Below are the code and all the weights of a small trained network. Each question names an input and a class and asks about switching units off, where a switched-off unit gives its printed mean instead of its output.

import numpy as np


def w(rows, s, z=0):
    codes = np.array(rows[::2]) - 128.0
    scale = np.full(codes.shape[1], s)
    scale[-1] = z or s
    return codes * scale


def norm(h):
    return h / np.sqrt((h * h).mean(-1, keepdims=True) + 1e-5)


def f(y):
    return np.maximum(y, 0)


def log_softmax(a):
    a = a - a.max(-1, keepdims=True)
    return a - np.log(np.exp(a).sum(-1, keepdims=True))


def net(x, mask):
    res = np.array(x, float).reshape(1, 7) / 4 @ E
    u = 0
    for l in range(2):
        y = f(norm(res) @ A[l][:, :-1].T + A[l][:, -1])
        res = res + np.where(mask[u : u + 14], y, B[l][:, -1]) @ B[l][:, :-1]
        u += 14
    return log_softmax(norm(res)[-1] @ U[:, :-1].T + U[:, -1])


A, B = {}, {}
E = w([
[131,52,146,102,197],'x0',
[65,127,47,165,128],'x1',
[106,159,60,154,81],'x2',
[140,166,44,110,145],'x3',
[180,147,143,142,125],'x4',
[88,206,158,89,169],'x5',
[157,170,145,255,128],'x6',
],0.0068)
A[0] = w([
[212,118,50,213,126,210],'0.n0',
[216,184,150,167,141,176],'0.n1',
[80,165,86,120,61,126],'0.n2',
[138,124,147,190,163,172],'0.n3',
[139,226,124,153,191,78],'0.n4',
[39,206,184,176,115,139],'0.n5',
[152,124,144,164,53,68],'0.n6',
[92,187,164,185,152,97],'0.n7',
[82,146,127,130,92,240],'0.n8',
[219,148,168,82,145,253],'0.n9',
[57,59,198,162,97,164],'0.n10',
[25,48,205,121,86,88],'0.n11',
[170,127,159,254,58,87],'0.n12',
[156,119,110,239,130,145],'0.n13',
],0.0081,0.0024)
B[0] = w([
[212,91,93,109,99,253],'0.n0',
[124,133,102,119,15,227],'0.n1',
[180,134,167,106,148,227],'0.n2',
[194,127,136,98,52,194],'0.n3',
[86,144,105,165,133,203],'0.n4',
[147,172,131,118,144,233],'0.n5',
[140,75,95,108,44,181],'0.n6',
[80,154,177,162,131,197],'0.n7',
[254,102,192,136,153,216],'0.n8',
[44,138,40,135,98,250],'0.n9',
[170,116,115,186,209,220],'0.n10',
[147,110,149,129,163,221],'0.n11',
[164,70,153,61,86,249],'0.n12',
[88,108,109,83,171,227],'0.n13',
],0.0081,0.0043)
A[1] = w([
[110,246,138,152,186,152],'1.n0',
[164,153,163,109,104,227],'1.n1',
[181,96,194,93,155,254],'1.n2',
[136,79,123,87,200,153],'1.n3',
[82,59,127,19,133,130],'1.n4',
[93,243,178,161,75,91],'1.n5',
[79,94,89,174,104,175],'1.n6',
[84,81,155,162,119,102],'1.n7',
[97,190,143,24,110,167],'1.n8',
[120,85,189,98,133,87],'1.n9',
[122,134,99,146,193,173],'1.n10',
[145,160,63,139,116,173],'1.n11',
[135,51,91,173,157,115],'1.n12',
[122,109,44,142,142,192],'1.n13',
],0.011,0.0029)
B[1] = w([
[136,136,170,86,107,206],'1.n0',
[74,104,144,69,115,211],'1.n1',
[118,161,64,120,88,255],'1.n2',
[95,147,82,177,99,224],'1.n3',
[112,202,69,117,168,240],'1.n4',
[105,167,218,182,85,204],'1.n5',
[183,155,118,79,61,153],'1.n6',
[238,100,139,168,136,145],'1.n7',
[123,92,56,178,161,226],'1.n8',
[127,67,108,126,234,177],'1.n9',
[208,118,90,93,60,173],'1.n10',
[153,71,203,153,140,201],'1.n11',
[161,158,200,146,89,197],'1.n12',
[136,111,185,1,75,201],'1.n13',
],0.0077,0.0067)
U = w([
[58,139,19,72,191,203],'0',
[46,139,185,209,103,11],'1',
[203,71,101,71,32,253],'2',
[86,216,192,151,116,67],'3',
[175,42,125,247,217,11],'4',
],0.013,0.0034)

Each question gives the input, the list of numbers given to net, and the class t.
The units are the neurons (one row each of A and B). Each row of codes is followed by its name. A weight is (code - 128) times the scale printed after its matrix; where a second scale follows, it is the last column's (A, B and U).
mask holds one flag per neuron, layer by layer. A switched-off neuron (its flag False) gives its mean, the last column of its row in B, instead of its output. The means were averaged over made-up inputs and are rounded, as every weight is.
A unit's drop is (log p(t) with every unit on - log p(t) with that unit switched off) / (log p(t) with every unit on - log p(t) with every unit switched off).
The circuit of an input: a set's keep is (log p(t) with only the set's units on - log p(t) with every unit switched off) / (log p(t) with every unit on - log p(t) with every unit switched off). Starting from the 12 units with the biggest drops (on a tie, the unit counted first), units are removed one at a time, each time the one whose removal leaves the highest keep (on an exact tie, the one counted first), for as long as the keep stays at least 0.8.
units of the circuit, in order: the units of the circuit, biggest drop first
most important unit: the unit with the biggest drop
k most important neurons: the k neurons with the biggest drops, biggest first
top k neurons in layer l: the k neurons of layer l with the biggest drops, biggest first
drop of u: that unit's drop, to one decimal
input [8,-4,-3,-6,-5,3,0], class 4: units of the circuit, in order => (0.n10, 1.n13)
input [-8,0,3,5,7,4,-5], class 3: units of the circuit, in order => (1.n5, 0.n12, 0.n0)
input [8,5,2,1,1,8,1], class 2: units of the circuit, in order => (1.n10)
input [4,-5,-1,8,1,0,-1], class 0: units of the circuit, in order => (1.n4, 0.n8)
input [8,-1,-1,-3,4,6,3], class 3: 3 most important neurons => (0.n12, 0.n0, 0.n13)
input [-6,1,0,-7,-2,-3,-7], class 0: top 3 neurons in layer 0 => (0.n0, 0.n1, 0.n3)
input [-5,4,-5,-7,0,-4,-1], class 4: top 4 neurons in layer 0 => (0.n10, 0.n11, 0.n1, 0.n0)
input [1,4,8,-6,8,6,1], class 3: 2 most important neurons => (0.n7, 1.n5)
input [-4,5,5,2,2,4,2], class 3: 2 most important neurons => (1.n5, 0.n7)
input [-7,-2,8,1,2,3,-5], class 3: top 3 neurons in layer 1 => (1.n5, 1.n10, 1.n13)
input [5,-6,-6,-8,-7,1,-1], class 4: 2 most important neurons => (0.n10, 1.n7)
input [-5,4,-5,6,8,7,-4], class 3: 2 most important neurons => (1.n5, 0.n0)
input [-4,8,3,1,-7,3,3], class 3: drop of 0.n5 => 0.3
input [0,-6,-7,-3,1,3,-2], class 0: drop of 1.n0 => 0.0
input [8,3,-5,-8,5,-1,-3], class 4: drop of 0.n10 => 0.1
input [6,-2,-4,5,-4,-6,-6], class 0: most important unit => 1.n4
